Here is a tiny trained network, its code and every weight. The questions are about switching its units off for an input and a class, where a switched-off unit gives its printed mean instead of its output.

import numpy as np


def w(rows, s, z=0):
    codes = np.array(rows[::2]) - 128.0
    scale = np.full(codes.shape[1], s)
    scale[-1] = z or s
    return codes * scale


def norm(h):
    return h / np.sqrt((h * h).mean(-1, keepdims=True) + 1e-5)


def f(y):
    return np.maximum(y, 0)


def log_softmax(a):
    a = a - a.max(-1, keepdims=True)
    return a - np.log(np.exp(a).sum(-1, keepdims=True))


def net(x, mask):
    res = np.array(x, float).reshape(1, 8) / 4 @ E
    u = 0
    for l in range(3):
        y = f(norm(res) @ A[l][:, :-1].T + A[l][:, -1])
        res = res + np.where(mask[u : u + 7], y, B[l][:, -1]) @ B[l][:, :-1]
        u += 7
    return log_softmax(norm(res)[-1] @ U[:, :-1].T + U[:, -1])


A, B = {}, {}
E = w([
[127,126,128],'x0',
[128,128,128],'x1',
[126,128,128],'x2',
[129,126,128],'x3',
[128,128,127],'x4',
[254,163,143],'x5',
[108,199,119],'x6',
[158,134,47],'x7',
],0.00045)
A[0] = w([
[133,20,189,121],'0.n0',
[66,172,147,34],'0.n1',
[59,87,103,246],'0.n2',
[136,128,5,193],'0.n3',
[110,192,119,163],'0.n4',
[233,55,200,208],'0.n5',
[219,152,176,189],'0.n6',
],0.0023,0.0012)
B[0] = w([
[140,167,83,196],'0.n0',
[2,208,105,146],'0.n1',
[186,161,37,248],'0.n2',
[98,86,44,239],'0.n3',
[23,195,149,174],'0.n4',
[17,99,107,244],'0.n5',
[119,60,157,219],'0.n6',
],0.0022,0.0016)
A[1] = w([
[150,157,199,95],'1.n0',
[142,156,216,72],'1.n1',
[113,127,255,248],'1.n2',
[175,117,92,86],'1.n3',
[35,78,5,253],'1.n4',
[201,125,71,134],'1.n5',
[122,162,227,27],'1.n6',
],0.0024,0.00063)
B[1] = w([
[94,84,96,130],'1.n0',
[89,97,5,130],'1.n1',
[49,115,72,142],'1.n2',
[84,121,141,137],'1.n3',
[187,160,165,252],'1.n4',
[87,108,182,146],'1.n5',
[78,93,34,132],'1.n6',
],0.0024,0.0043)
A[2] = w([
[88,126,71,101],'2.n0',
[155,7,135,119],'2.n1',
[233,195,182,86],'2.n2',
[139,63,103,141],'2.n3',
[168,123,28,254],'2.n4',
[77,111,30,65],'2.n5',
[87,121,82,69],'2.n6',
],0.0017,0.0009)
B[2] = w([
[150,122,82,156],'2.n0',
[92,134,225,167],'2.n1',
[178,238,250,171],'2.n2',
[87,79,184,160],'2.n3',
[150,93,210,250],'2.n4',
[205,94,63,166],'2.n5',
[206,144,91,140],'2.n6',
],0.0018,0.0017)
U = w([
[239,237,241,250],'0',
[255,22,30,122],'1',
[18,251,109,103],'2',
[184,221,6,88],'3',
[3,30,218,95],'4',
[164,12,240,91],'5',
[2,61,19,111],'6',
],0.0059,0.0021)

Each question gives the input, the list of numbers given to net, and the class t.
The units are the neurons (one row each of A and B). Each row of codes is followed by its name. A weight is (code - 128) times the scale printed after its matrix; where a second scale follows, it is the last column's (A, B and U).
mask holds one flag per neuron, layer by layer. A switched-off neuron (its flag False) gives its mean, the last column of its row in B, instead of its output. The means were averaged over made-up inputs and are rounded, as every weight is.
A unit's drop is (log p(t) with every unit on - log p(t) with that unit switched off) / (log p(t) with every unit on - log p(t) with every unit switched off).
The circuit of an input: a set's keep is (log p(t) with only the set's units on - log p(t) with every unit switched off) / (log p(t) with every unit on - log p(t) with every unit switched off). Starting from the 12 units with the biggest drops (on a tie, the unit counted first), units are removed one at a time, each time the one whose removal leaves the highest keep (on an exact tie, the one counted first), for as long as the keep stays at least 0.8.
units of the circuit, in order: the units of the circuit, biggest drop first
top k neurons: the k neurons with the biggest drops, biggest first
top k neurons in layer l: the k neurons of layer l with the biggest drops, biggest first
drop of u: that unit's drop, to one decimal
input [1,-8,8,5,3,1,-5,7], class 5: units of the circuit, in order => [2.n4 1.n5]
input [2,6,5,-6,0,1,-5,-3], class 4: units of the circuit, in order => [0.n5]
input [6,4,3,4,0,3,1,-6], class 6: top 2 neurons in layer 1 => [1.n2 1.n4]
input [-1,-8,-5,3,-4,-7,-1,-7], class 0: top 2 neurons => [0.n2 0.n5]
input [-1,0,6,-3,7,-7,-6,-8], class 0: top 2 neurons => [0.n2 0.n5]
input [1,-2,-3,-1,6,5,0,2], class 5: units of the circuit, in order => [0.n6 0.n2]
input [-7,7,-5,7,8,-5,-4,0], class 0: units of the circuit, in order => [0.n5 1.n4]
input [-6,-4,-8,-2,0,-4,-8,1], class 1: top 4 neurons => [0.n2 0.n0 0.n6 2.n2]
input [-2,-7,3,-1,-6,1,0,-4], class 4: top 2 neurons => [0.n2 0.n5]
input [5,3,-2,3,3,-7,6,1], class 3: units of the circuit, in order => [0.n2 0.n5]
input [1,-1,-3,-6,-1,-3,-7,1], class 1: top 2 neurons => [0.n2 0.n0]
input [-1,5,-8,-7,0,6,-6,-1], class 4: top 2 neurons => [0.n2 0.n6]
input [3,-8,3,-5,5,3,4,-2], class 6: top 2 neurons => [0.n3 0.n2]
input [8,-8,2,-2,-4,1,1,-2], class 6: top 2 neurons => [0.n2 1.n2]
input [5,8,3,2,2,2,-6,-4], class 4: units of the circuit, in order => [0.n5]
input [0,-1,1,-6,-7,7,0,8], class 5: top 2 neurons in layer 0 => [0.n6 0.n3]
input [4,-1,0,5,-2,-3,-4,1], class 1: top 3 neurons => [0.n2 0.n0 0.n4]
input [5,7,3,6,-8,2,1,-4], class 6: top 2 neurons => [0.n2 1.n2]
input [-3,0,-7,1,-5,-8,-7,-8], class 0: top 4 neurons => [0.n2 1.n4 0.n5 0.n3]
input [1,-3,6,-5,0,5,-6,-2], class 4: top neuron => [0.n2]
input [-6,-2,-7,-6,6,6,-1,0], class 4: top 2 neurons => [0.n6 0.n2]
input [5,7,-6,3,-2,8,-2,-2], class 4: top 3 neurons in layer 0 => [0.n2 0.n5 0.n3]
input [4,-5,1,-2,-6,-8,2,1], class 3: drop of 0.n2 => 0.2
input [-3,-1,-4,8,-7,7,-2,-6], class 4: drop of 0.n6 => 0.2
input [-7,-3,7,2,3,-3,-7,-1], class 0: drop of 0.n3 => 0.5
input [-7,7,5,5,-5,-7,-1,-2], class 0: top 2 neurons in layer 0 => [0.n5 0.n3]
